Below is a small trained network, with its code and all its weights. Each question gives an input and a class and asks what happens when units are switched off, that is, made to give their printed mean instead of their output.

import numpy as np


def w(rows, s, z=0):
    codes = np.array(rows[::2]) - 128.0
    scale = np.full(codes.shape[1], s)
    scale[-1] = z or s
    return codes * scale


def norm(h):
    return h / np.sqrt((h * h).mean(-1, keepdims=True) + 1e-5)


def f(y):
    return np.maximum(y, 0)


def log_softmax(a):
    a = a - a.max(-1, keepdims=True)
    return a - np.log(np.exp(a).sum(-1, keepdims=True))


def net(x, mask):
    res = np.array(x, float).reshape(1, 4) / 4 @ E
    u = 0
    for l in range(4):
        y = f(norm(res) @ A[l][:, :-1].T + A[l][:, -1])
        res = res + np.where(mask[u : u + 3], y, B[l][:, -1]) @ B[l][:, :-1]
        u += 3
    return log_softmax(norm(res)[-1] @ U[:, :-1].T + U[:, -1])


A, B = {}, {}
E = w([
[197,112,62,182,206,105,126,255,228,79,185],'x0',
[89,137,191,163,134,49,153,197,62,87,154],'x1',
[141,67,28,84,177,99,145,92,87,143,180],'x2',
[164,181,135,210,253,129,169,27,99,56,83],'x3',
],0.0055)
A[0] = w([
[130,71,130,98,58,72,107,137,166,86,172,187],'0.n0',
[156,185,253,151,128,167,97,125,200,131,130,85],'0.n1',
[147,74,65,111,95,165,118,84,212,86,56,1],'0.n2',
],0.0053,0.0045)
B[0] = w([
[146,119,106,95,102,127,115,105,151,71,114,252],'0.n0',
[54,70,87,146,159,87,162,82,165,127,104,209],'0.n1',
[170,133,252,136,178,102,57,95,169,163,135,160],'0.n2',
],0.014,0.0041)
A[1] = w([
[153,48,143,107,138,72,117,59,162,119,124,253],'1.n0',
[91,109,186,139,136,121,172,165,103,108,235,13],'1.n1',
[149,141,121,204,173,209,128,255,207,143,196,34],'1.n2',
],0.0058,0.0019)
B[1] = w([
[166,136,146,192,156,226,120,228,77,147,168,255],'1.n0',
[166,128,245,165,146,197,38,121,188,132,219,148],'1.n1',
[179,98,105,175,46,12,197,46,86,197,1,174],'1.n2',
],0.0083,0.0066)
A[2] = w([
[180,99,100,201,113,202,209,212,144,101,104,250],'2.n0',
[62,182,157,108,57,134,96,2,40,201,97,14],'2.n1',
[175,79,87,70,204,124,174,162,67,205,248,6],'2.n2',
],0.0067,0.0018)
B[2] = w([
[74,146,180,57,122,86,126,36,27,160,107,254],'2.n0',
[191,102,94,141,157,21,150,146,147,160,125,245],'2.n1',
[2,154,132,211,186,134,195,161,147,146,105,198],'2.n2',
],0.0078,0.0067)
A[3] = w([
[122,127,202,203,87,89,136,151,81,27,190,3],'3.n0',
[87,139,165,111,104,117,165,126,211,97,84,152],'3.n1',
[153,255,118,137,178,138,175,74,104,51,99,24],'3.n2',
],0.0084,0.0025)
B[3] = w([
[186,162,140,125,158,194,119,77,167,179,125,252],'3.n0',
[110,140,27,140,185,187,154,158,138,98,195,197],'3.n1',
[126,110,106,41,7,152,90,221,151,90,159,223],'3.n2',
],0.011,0.0043)
U = w([
[193,86,79,156,140,14,220,73,106,169,61,81],'0',
[2,119,44,200,248,186,191,159,176,97,160,253],'1',
[159,113,92,51,45,199,66,222,157,22,167,132],'2',
[235,171,214,166,205,228,66,70,195,210,151,81],'3',
[73,125,181,190,156,172,53,106,73,119,92,48],'4',
],0.0093,0.0038)

Each question gives the input, the list of numbers given to net, and the class t.
The units are the neurons (one row each of A and B). Each row of codes is followed by its name. A weight is (code - 128) times the scale printed after its matrix; where a second scale follows, it is the last column's (A, B and U).
mask holds one flag per neuron, layer by layer. A switched-off neuron (its flag False) gives its mean, the last column of its row in B, instead of its output. The means were averaged over made-up inputs and are rounded, as every weight is.
A unit's drop is (log p(t) with every unit on - log p(t) with that unit switched off) / (log p(t) with every unit on - log p(t) with every unit switched off).
The circuit of an input: a set's keep is (log p(t) with only the set's units on - log p(t) with every unit switched off) / (log p(t) with every unit on - log p(t) with every unit switched off). Starting from all 12 units, units are removed one at a time, each time the one whose removal leaves the highest keep (on an exact tie, the one counted first), for as long as the keep stays at least 0.8.
circuit, biggest first: the units of the circuit, biggest drop first
most important unit: the unit with the biggest drop
top k neurons: the k neurons with the biggest drops, biggest first
top k neurons in layer l: the k neurons of layer l with the biggest drops, biggest first
input [-6,5,-5,8], class 2: top 2 neurons : 3.n2, 1.n2
input [5,-7,-7,-3], class 1: top 4 neurons : 0.n1, 3.n1, 3.n0, 2.n1
input [7,3,-7,8], class 2: top 2 neurons in layer 3 : 3.n2, 3.n1
input [-5,-4,-4,1], class 0: circuit, biggest first : 2.n1
input [-4,4,-5,0], class 1: circuit, biggest first : 0.n1, 3.n1
input [4,3,-6,-5], class 1: top 3 neurons : 3.n1, 0.n1, 3.n2
input [-5,6,0,-1], class 3: circuit, biggest first : 3.n0, 2.n0
input [-2,2,-8,-5], class 1: circuit, biggest first : 3.n1, 0.n1
input [2,5,-4,5], class 2: top 4 neurons : 3.n2, 2.n1, 2.n2, 0.n2
input [-2,-1,2,0], class 4: circuit, biggest first : 2.n0, 1.n0
input [0,1,3,0], class 4: top 2 neurons in layer 2 : 2.n0, 2.n1
input [-1,-5,4,-4], class 3: top 4 neurons : 0.n2, 0.n1, 3.n2, 0.n0
input [8,2,7,8], class 0: top 2 neurons in layer 0 : 0.n0, 0.n1
input [3,-2,-1,1], class 4: circuit, biggest first : 2.n0
input [0,-7,8,-1], class 1: top 2 neurons : 2.n2, 3.n0
input [-4,-6,6,7], class 2: top 3 neurons : 3.n2, 0.n1, 1.n2
input [7,4,-4,6], class 0: top 2 neurons : 1.n2, 0.n0
input [-7,7,6,8], class 2: top 2 neurons : 3.n2, 1.n2
input [2,-2,3,3], class 4: top 3 neurons : 2.n0, 0.n0, 0.n1
input [-4,8,-7,5], class 3: top 3 neurons : 3.n0, 2.n2, 0.n0
input [-7,1,-4,-4], class 0: most important unit : 2.n1
input [-6,7,-8,7], class 1: top 2 neurons : 0.n1, 3.n1
input [8,0,8,-8], class 0: top 2 neurons in layer 3 : 3.n2, 3.n1
input [0,6,-1,4], class 3: top 3 neurons : 3.n0, 1.n1, 0.n0
input [7,-3,-4,-7], class 0: top 2 neurons : 1.n2, 3.n2
input [1,-1,2,3], class 4: top 2 neurons in layer 0 : 0.n0, 0.n1
input [-2,0,1,0], class 4: most important unit : 1.n2
